Below is a small trained network, with its code and all its weights. Each question gives an input and a class and asks what happens when units are switched off, that is, made to give their printed mean instead of their output.

import numpy as np


def w(rows, s, z=0):
    codes = np.array(rows[::2]) - 128.0
    scale = np.full(codes.shape[1], s)
    scale[-1] = z or s
    return codes * scale


def f(y):
    return y / 2 * (1 + np.tanh(0.7978845608 * (y + 0.044715 * y**3)))


def log_softmax(a):
    a = a - a.max(-1, keepdims=True)
    return a - np.log(np.exp(a).sum(-1, keepdims=True))


def net(x, mask):
    res = np.array(x, float).reshape(1, 4) / 4 @ E
    y = f(res @ A[0][:, :-1].T + A[0][:, -1])
    res = res + np.where(mask, y, B[0][:, -1]) @ B[0][:, :-1]
    return log_softmax(res[-1] @ U[:, :-1].T + U[:, -1])


A, B = {}, {}
E = w([
[2,196,209],'x0',
[129,139,121],'x1',
[125,117,134],'x2',
[44,77,24],'x3',
],0.0075)
A[0] = w([
[165,92,106,66],'N0',
[88,103,193,234],'N1',
[161,64,108,120],'N2',
[166,124,99,76],'N3',
[98,169,168,205],'N4',
[99,104,94,22],'N5',
[88,189,127,6],'N6',
[213,157,210,63],'N7',
[88,195,126,4],'N8',
[100,116,89,28],'N9',
[201,181,171,34],'N10',
[151,96,110,89],'N11',
[252,107,133,102],'N12',
[106,121,103,14],'N13',
],0.016,0.0044)
B[0] = w([
[17,162,80,169],'N0',
[105,190,48,216],'N1',
[79,203,136,195],'N2',
[34,181,103,157],'N3',
[101,137,64,222],'N4',
[58,55,125,147],'N5',
[41,152,117,158],'N6',
[32,28,116,244],'N7',
[45,175,122,160],'N8',
[29,1,217,147],'N9',
[70,71,125,204],'N10',
[46,156,159,155],'N11',
[99,198,96,254],'N12',
[55,88,154,127],'N13',
],0.0089,0.0081)
U = w([
[100,218,58,5],'0',
[85,48,141,82],'1',
[138,164,97,253],'2',
[149,147,49,211],'3',
[214,170,110,165],'4',
[227,139,176,33],'5',
[249,82,195,38],'6',
[243,90,217,36],'7',
],0.014)

Each question gives the input, the list of numbers given to net, and the class t.
The units are the neurons (one row each of A and B). Each row of codes is followed by its name. A weight is (code - 128) times the scale printed after its matrix; where a second scale follows, it is the last column's (A, B and U).
mask holds one flag per neuron, in row order. A switched-off neuron (its flag False) gives its mean, the last column of its row in B, instead of its output. The means were averaged over made-up inputs and are rounded, as every weight is.
A unit's drop is (log p(t) with every unit on - log p(t) with that unit switched off) / (log p(t) with every unit on - log p(t) with every unit switched off).
The circuit of an input: a set's keep is (log p(t) with only the set's units on - log p(t) with every unit switched off) / (log p(t) with every unit on - log p(t) with every unit switched off). Starting from the 12 units with the biggest drops (on a tie, the unit counted first), units are removed one at a time, each time the one whose removal leaves the highest keep (on an exact tie, the one counted first), for as long as the keep stays at least 0.8.
units of the circuit, in order: the units of the circuit, biggest drop first
unit that matters most: the unit with the biggest drop
k most important neurons: the k neurons with the biggest drops, biggest first
drop when u is switched off: that unit's drop, to one decimal
input [-8,-1,-2,-2], class 0: unit that matters most : N12
input [-3,3,-3,-6], class 1: 2 most important neurons : (N7; N10)
input [-1,2,-1,-4], class 1: 3 most important neurons : (N7; N10; N1)
input [-7,3,2,6], class 0: units of the circuit, in order : (N2; N0)
input [-6,-1,5,-2], class 0: units of the circuit, in order : (N12; N2)
input [-7,5,3,-3], class 0: units of the circuit, in order : (N12; N2)
input [-1,2,5,6], class 1: 3 most important neurons : (N9; N12; N1)
input [-7,2,1,-8], class 1: 4 most important neurons : (N7; N10; N1; N4)
input [-8,5,1,8], class 0: units of the circuit, in order : (N2; N0)
input [-8,6,-4,7], class 0: 3 most important neurons : (N2; N0; N3)
input [0,-1,-2,8], class 1: drop when N9 is switched off : 0.2
input [-3,5,-3,7], class 1: drop when N1 is switched off : 0.1
input [-4,2,0,7], class 1: drop when N0 is switched off : 0.0
input [2,-2,-1,7], class 1: units of the circuit, in order : (N9)
input [-8,-7,4,8], class 0: drop when N1 is switched off : -0.1
